The symbols move the points like this.
s563: &>s727, !>s602, @>s758, *>s513, %>s988, +>s948
s141: &>s28, !>s89, @>s473, *>s531, %>s157, +>s932
s441: &>s563, !>s988, @>s171, *>s955, %>s917, +>s758
s548: &>s279, !>s229, @>s204, *>s200, %>s518, +>s633
s351: &>s870, !>s274, @>s884, *>s25, %>s279, +>s622
s532: &>s787, !>s709, @>s86, *>s740, %>s322, +>s959
s506: &>s204, !>s34, @>s740, *>s752, %>s899, +>s936
s157: &>s89, !>s372, @>s701, *>s727, %>s948, +>s714
s204: &>s633, !>s922, @>s936, *>s518, %>s34, +>s484
s867: &>s86, !>s541, @>s531, *>s160, %>s790, +>s972
s959: &>s506, !>s899, @>s32, *>s709, %>s98, +>s740
s870: &>s441, !>s917, @>s622, *>s113, %>s274, +>s171
s714: &>s790, !>s693, @>s563, *>s372, %>s513, +>s727
s473: &>s932, !>s714, @>s693, *>s157, %>s701, +>s882
s57: &>s25, !>s578, @>s548, *>s750, %>s200, +>s279
s917: &>s988, !>s622, @>s697, *>s351, %>s884, +>s270
s936: &>s484, !>s532, @>s709, *>s34, %>s464, +>s752
s270: &>s895, !>s25, @>s300, *>s622, %>s57, +>s351
s633: &>s750, !>s352, @>s484, *>s229, %>s922, +>s200
s541: &>s98, !>s531, @>s198, *>s932, %>s882, +>s141
s464: &>s532, !>s322, @>s867, *>s32, %>s160, +>s86
s752: &>s518, !>s959, @>s899, *>s532, %>s86, +>s34
s790: &>s541, !>s882, @>s727, *>s473, %>s693, +>s198
s701: &>s714, !>s513, @>s441, *>s948, %>s955, +>s563
s518: &>s229, !>s506, @>s34, *>s787, %>s959, +>s922
s484: &>s200, !>s787, @>s752, *>s922, %>s532, +>s518
s198: &>s141, !>s157, @>s372, *>s882, %>s59, +>s473
s709: &>s752, !>s86, @>s98, *>s464, %>s867, +>s899
s622: &>s171, !>s697, @>s57, *>s274, %>s750, +>s25
s693: &>s882, !>s563, @>s602, *>s701, %>s441, +>s59
s750: &>s697, !>s453, @>s200, *>s126, %>s352, +>s578
s449: &>s701, !>s955, @>s870, *>s758, %>s113, +>s441
s884: &>s622, !>s750, @>s453, *>s279, %>s633, +>s57
s955: &>s513, !>s870, @>s917, *>s895, %>s351, +>s988
s86: &>s959, !>s98, @>s972, *>s322, %>s541, +>s32
s160: &>s322, !>s932, @>s790, *>s141, %>s473, +>s541
s126: &>s884, !>s633, @>s352, *>s548, %>s204, +>s453
s453: &>s57, !>s200, @>s295, *>s633, %>s484, +>s548
s279: &>s274, !>s126, @>s633, *>s578, %>s229, +>s750
s922: &>s352, !>s936, @>s532, *>s506, %>s740, +>s787
s89: &>s160, !>s473, @>s714, *>s198, %>s372, +>s790
s697: &>s270, !>s57, @>s578, *>s884, %>s453, +>s300
s229: &>s126, !>s204, @>s922, *>s295, %>s506, +>s352
s513: &>s693, !>s441, @>s988, *>s449, %>s870, +>s602
s274: &>s917, !>s884, @>s750, *>s300, %>s126, +>s697
s787: &>s295, !>s752, @>s959, *>s936, %>s709, +>s506
s200: &>s578, !>s295, @>s518, *>s352, %>s787, +>s229
s113: &>s955, !>s351, @>s274, *>s270, %>s300, +>s917
s352: &>s453, !>s484, @>s787, *>s204, %>s936, +>s295
s372: &>s473, !>s701, @>s513, *>s59, %>s449, +>s693
s948: &>s372, !>s449, @>s955, *>s602, %>s895, +>s513
s602: &>s59, !>s758, @>s895, *>s441, %>s171, +>s449
s972: &>s32, !>s141, @>s89, *>s541, %>s198, +>s160
s59: &>s157, !>s948, @>s449, *>s563, %>s758, +>s701
s531: &>s972, !>s198, @>s157, *>s790, %>s727, +>s89
s882: &>s531, !>s727, @>s59, *>s714, %>s563, +>s157
s171: &>s758, !>s270, @>s25, *>s917, %>s697, +>s113
s98: &>s899, !>s972, @>s141, *>s867, %>s531, +>s28
s300: &>s351, !>s279, @>s126, *>s57, %>s548, +>s884
s727: &>s198, !>s59, @>s948, *>s693, %>s602, +>s372
s740: &>s936, !>s464, @>s322, *>s899, %>s28, +>s709
s899: &>s34, !>s32, @>s28, *>s86, %>s972, +>s464
s34: &>s922, !>s740, @>s464, *>s959, %>s32, +>s532
s322: &>s709, !>s867, @>s541, *>s28, %>s932, +>s98
s28: &>s464, !>s160, @>s932, *>s972, %>s89, +>s867
s758: &>s948, !>s895, @>s113, *>s988, %>s270, +>s955
s32: &>s740, !>s28, @>s160, *>s98, %>s141, +>s322
s295: &>s548, !>s518, @>s506, *>s484, %>s752, +>s204
s932: &>s867, !>s790, @>s882, *>s89, %>s714, +>s531
s578: &>s300, !>s548, @>s229, *>s453, %>s295, +>s126
s988: &>s602, !>s171, @>s270, *>s870, %>s622, +>s895
s895: &>s449, !>s113, @>s351, *>s171, %>s25, +>s870
s25: &>s113, !>s300, @>s279, *>s697, %>s578, +>s274

In the rows, 160 means zero.

The rows follow the links: the fewer symbols apart two points are, the more alike their rows tend to be.

Each row is also shifted at random along 8 hidden directions that mean nothing.

Each row, then its point:
[147, 130, 171, 156, 164, 136, 189, 172, 153, 122, 196, 153, 168, 189, 151, 147, 188, 134, 153, 104, 156, 152, 115, 98, 178]: s752
[169, 106, 130, 180, 109, 195, 148, 146, 168, 197, 145, 188, 128, 147, 101, 160, 125, 164, 180, 108, 188, 188, 155, 144, 188]: s988
[166, 184, 173, 120, 226, 132, 193, 144, 182, 121, 169, 145, 187, 153, 193, 144, 197, 155, 130, 179, 154, 138, 216, 220, 65]: s787
[199, 158, 174, 193, 120, 158, 128, 183, 178, 182, 148, 165, 164, 158, 94, 187, 171, 136, 193, 100, 159, 200, 147, 222, 152]: s882
[146, 169, 194, 186, 102, 131, 133, 199, 151, 158, 157, 182, 183, 163, 163, 189, 179, 143, 178, 160, 132, 167, 139, 145, 152]: s541
[121, 134, 133, 145, 153, 178, 177, 124, 178, 159, 152, 183, 147, 154, 136, 129, 130, 174, 152, 236, 193, 150, 179, 199, 173]: s300
[181, 123, 165, 150, 211, 141, 192, 153, 158, 114, 185, 154, 174, 186, 109, 134, 189, 135, 153, 205, 167, 141, 160, 147, 142]: s922
[126, 136, 174, 197, 173, 156, 122, 189, 176, 192, 138, 228, 167, 142, 143, 199, 148, 152, 188, 123, 147, 195, 135, 134, 172]: s157
[151, 145, 130, 162, 180, 202, 155, 141, 123, 207, 149, 153, 123, 159, 183, 165, 121, 178, 178, 147, 188, 164, 149, 246, 238]: s955
[95, 179, 127, 165, 183, 174, 140, 153, 126, 206, 131, 126, 131, 104, 197, 171, 119, 206, 162, 155, 163, 123, 194, 120, 151]: s895
[189, 129, 169, 135, 147, 143, 199, 147, 134, 124, 190, 145, 170, 187, 174, 139, 196, 135, 150, 162, 163, 137, 177, 205, 132]: s506
[172, 162, 173, 189, 87, 145, 136, 196, 128, 184, 160, 128, 158, 149, 152, 194, 182, 143, 189, 48, 144, 162, 150, 164, 139]: s89
[213, 181, 198, 176, 79, 133, 145, 194, 140, 134, 176, 147, 183, 188, 163, 173, 195, 137, 165, 180, 124, 159, 140, 106, 149]: s98
[109, 211, 147, 167, 108, 178, 130, 156, 187, 197, 127, 162, 150, 126, 183, 171, 117, 197, 157, 174, 160, 170, 167, 161, 171]: s758
[136, 91, 153, 110, 101, 162, 207, 125, 155, 145, 174, 236, 157, 145, 255, 136, 160, 165, 123, 121, 164, 144, 213, 114, 95]: s229
[184, 180, 141, 179, 202, 184, 133, 172, 149, 206, 141, 127, 131, 133, 162, 184, 140, 179, 171, 59, 156, 175, 153, 115, 173]: s948
[197, 184, 149, 170, 124, 184, 124, 157, 184, 197, 124, 177, 148, 121, 159, 175, 133, 187, 160, 151, 149, 183, 201, 98, 112]: s449
[174, 126, 189, 166, 188, 146, 157, 189, 114, 163, 175, 204, 171, 178, 219, 187, 182, 138, 172, 117, 134, 167, 135, 130, 177]: s867
[141, 148, 132, 163, 116, 184, 170, 138, 192, 152, 163, 151, 140, 173, 94, 126, 125, 168, 152, 195, 190, 166, 127, 115, 222]: s697
[144, 108, 187, 167, 85, 130, 175, 175, 132, 123, 188, 189, 181, 194, 148, 152, 188, 127, 169, 202, 152, 141, 133, 135, 174]: s959
[133, 200, 138, 180, 180, 185, 131, 171, 160, 204, 140, 123, 135, 138, 165, 180, 126, 183, 169, 92, 163, 174, 129, 146, 214]: s602
[207, 171, 174, 199, 139, 157, 114, 184, 163, 185, 134, 173, 167, 143, 107, 190, 164, 155, 188, 178, 141, 181, 174, 141, 128]: s714
[120, 172, 195, 152, 113, 124, 169, 177, 172, 124, 176, 188, 195, 179, 199, 163, 186, 141, 150, 179, 140, 158, 140, 167, 151]: s709
[68, 153, 132, 149, 156, 177, 163, 129, 205, 181, 134, 206, 150, 123, 170, 149, 112, 189, 148, 181, 186, 163, 179, 181, 160]: s351
[160, 189, 181, 159, 204, 131, 176, 184, 166, 113, 190, 118, 181, 194, 148, 150, 190, 140, 146, 156, 142, 152, 105, 97, 187]: s532
[250, 199, 185, 182, 152, 146, 121, 185, 158, 169, 140, 140, 178, 149, 126, 190, 192, 149, 181, 175, 131, 174, 200, 182, 81]: s790
[96, 146, 183, 173, 185, 127, 166, 195, 165, 150, 180, 177, 179, 168, 173, 181, 185, 133, 168, 53, 150, 171, 102, 156, 182]: s322

In each set, the symbols that take the first to the second take the third to the fourth, perhaps in another order. Give the fourth.
Answer with the point's name.
A [136, 188, 177, 178, 184, 157, 125, 186, 157, 192, 139, 191, 168, 145, 210, 199, 153, 169, 174, 139, 138, 182, 143, 171, 176]
B [197, 154, 132, 171, 191, 197, 148, 141, 163, 184, 146, 148, 131, 160, 105, 149, 129, 174, 170, 194, 182, 174, 158, 162, 203]
C [187, 155, 132, 137, 180, 184, 178, 128, 182, 153, 157, 162, 143, 148, 159, 129, 140, 182, 130, 171, 171, 156, 190, 78, 137]
D s506

A [254, 186, 163, 193, 147, 176, 118, 190, 108, 189, 150, 115, 142, 161, 154, 187, 162, 167, 180, 147, 131, 164, 153, 70, 176]
B [211, 177, 144, 186, 241, 188, 126, 169, 136, 198, 140, 133, 136, 149, 136, 178, 137, 178, 177, 165, 155, 170, 154, 117, 191]
C [86, 200, 136, 147, 119, 177, 149, 136, 193, 185, 130, 165, 149, 117, 198, 154, 113, 204, 140, 183, 169, 155, 188, 161, 152]
D s300

A [150, 206, 182, 192, 139, 154, 117, 191, 148, 179, 145, 143, 170, 170, 152, 191, 155, 160, 186, 204, 143, 172, 124, 207, 211]
B [188, 223, 148, 128, 180, 179, 172, 119, 261, 133, 144, 155, 171, 168, 118, 121, 142, 173, 123, 253, 181, 190, 183, 225, 148]
C [131, 133, 127, 146, 104, 195, 163, 130, 161, 198, 141, 186, 128, 124, 194, 155, 120, 187, 153, 109, 182, 164, 193, 168, 153]
D s752

A [115, 214, 191, 198, 106, 132, 117, 208, 173, 161, 151, 157, 183, 163, 155, 192, 163, 156, 176, 166, 127, 174, 104, 115, 192]
B [195, 185, 134, 177, 218, 184, 135, 152, 147, 195, 135, 105, 136, 140, 105, 166, 139, 179, 178, 186, 175, 157, 182, 204, 165]
C [141, 149, 174, 145, 150, 135, 186, 167, 137, 122, 188, 159, 175, 179, 202, 147, 182, 150, 142, 172, 145, 133, 148, 96, 156]
D s932

A [155, 158, 178, 176, 152, 149, 143, 191, 106, 181, 168, 144, 159, 166, 201, 196, 178, 148, 186, 84, 144, 158, 132, 198, 188]
B [174, 170, 130, 150, 127, 191, 164, 127, 140, 174, 151, 115, 133, 161, 144, 138, 132, 182, 160, 229, 189, 140, 183, 225, 191]
C [137, 185, 182, 158, 243, 119, 162, 188, 108, 142, 174, 120, 181, 156, 216, 175, 197, 157, 158, 168, 127, 115, 164, 126, 126]
D s449

A [256, 119, 128, 118, 182, 206, 193, 108, 117, 164, 167, 160, 128, 171, 202, 125, 151, 175, 139, 199, 180, 143, 219, 172, 149]
B [149, 82, 172, 173, 171, 125, 181, 166, 89, 121, 190, 151, 173, 195, 97, 144, 195, 125, 189, 269, 169, 104, 153, 183, 171]
C [151, 163, 173, 153, 166, 129, 177, 183, 73, 139, 191, 95, 164, 173, 228, 164, 197, 154, 158, 131, 136, 102, 152, 115, 155]
D s882

A [209, 147, 161, 184, 118, 172, 122, 168, 118, 202, 136, 170, 149, 142, 152, 189, 157, 165, 192, 180, 153, 161, 199, 198, 133]
B [107, 151, 140, 130, 197, 158, 197, 134, 172, 139, 172, 145, 155, 151, 172, 130, 153, 170, 135, 157, 180, 134, 172, 157, 150]
C [167, 145, 150, 156, 175, 203, 145, 135, 216, 199, 132, 254, 149, 154, 177, 170, 119, 170, 160, 148, 178, 224, 160, 221, 195]
D s518

A [145, 143, 179, 125, 137, 142, 199, 155, 200, 127, 185, 203, 180, 172, 214, 149, 188, 138, 131, 64, 157, 179, 156, 172, 123]
B [180, 144, 196, 161, 113, 143, 163, 184, 136, 137, 186, 199, 178, 203, 206, 170, 186, 132, 162, 163, 137, 170, 118, 148, 197]
C [213, 251, 164, 176, 196, 176, 114, 175, 194, 186, 124, 135, 163, 143, 164, 185, 145, 185, 157, 183, 132, 190, 168, 125, 152]
D s988

A [123, 245, 189, 167, 167, 136, 125, 193, 203, 176, 135, 175, 188, 125, 231, 202, 165, 175, 150, 104, 118, 184, 163, 145, 108]
B [240, 201, 153, 180, 134, 184, 124, 175, 99, 198, 149, 89, 132, 159, 175, 182, 155, 173, 180, 141, 146, 158, 161, 165, 185]
C [147, 194, 167, 147, 122, 145, 184, 155, 177, 103, 187, 114, 175, 202, 134, 123, 169, 152, 137, 250, 163, 139, 118, 138, 205]
D s959

A [186, 142, 177, 135, 214, 146, 192, 158, 160, 120, 187, 188, 179, 188, 199, 144, 186, 143, 136, 174, 147, 156, 153, 108, 152]
B [116, 122, 178, 168, 210, 119, 170, 188, 123, 150, 176, 166, 176, 151, 174, 181, 196, 139, 175, 101, 145, 135, 158, 148, 121]
C [144, 168, 121, 145, 188, 194, 171, 135, 121, 180, 159, 111, 123, 156, 190, 141, 123, 191, 153, 179, 183, 131, 159, 167, 221]
D s578

A [147, 141, 128, 175, 95, 186, 146, 144, 104, 191, 147, 129, 126, 151, 136, 153, 122, 185, 181, 234, 182, 126, 171, 155, 206]
B [198, 136, 121, 133, 137, 194, 184, 119, 134, 178, 158, 125, 123, 145, 169, 133, 144, 178, 149, 132, 189, 141, 209, 187, 139]
C [143, 194, 193, 189, 137, 121, 142, 203, 193, 137, 168, 146, 192, 170, 116, 180, 189, 134, 169, 116, 134, 177, 111, 117, 155]
D s531

A [122, 115, 175, 122, 167, 145, 206, 138, 206, 125, 181, 238, 183, 179, 191, 142, 179, 133, 139, 140, 175, 178, 166, 252, 135]
B [119, 144, 187, 164, 182, 117, 166, 184, 152, 134, 175, 179, 188, 159, 169, 170, 194, 140, 163, 153, 141, 143, 153, 136, 124]
C [144, 188, 178, 195, 154, 150, 120, 200, 159, 181, 146, 166, 166, 151, 165, 197, 156, 162, 178, 121, 131, 180, 122, 93, 185]
D s563

A [160, 194, 129, 134, 137, 198, 175, 124, 185, 171, 155, 127, 135, 167, 177, 133, 125, 181, 141, 164, 189, 171, 157, 238, 213]
B [120, 132, 146, 145, 147, 147, 199, 148, 155, 129, 186, 120, 155, 161, 133, 129, 171, 152, 146, 122, 178, 124, 157, 135, 147]
C [166, 99, 118, 155, 162, 199, 176, 127, 139, 190, 157, 160, 119, 155, 130, 143, 130, 166, 171, 121, 202, 158, 167, 195, 196]
D s200

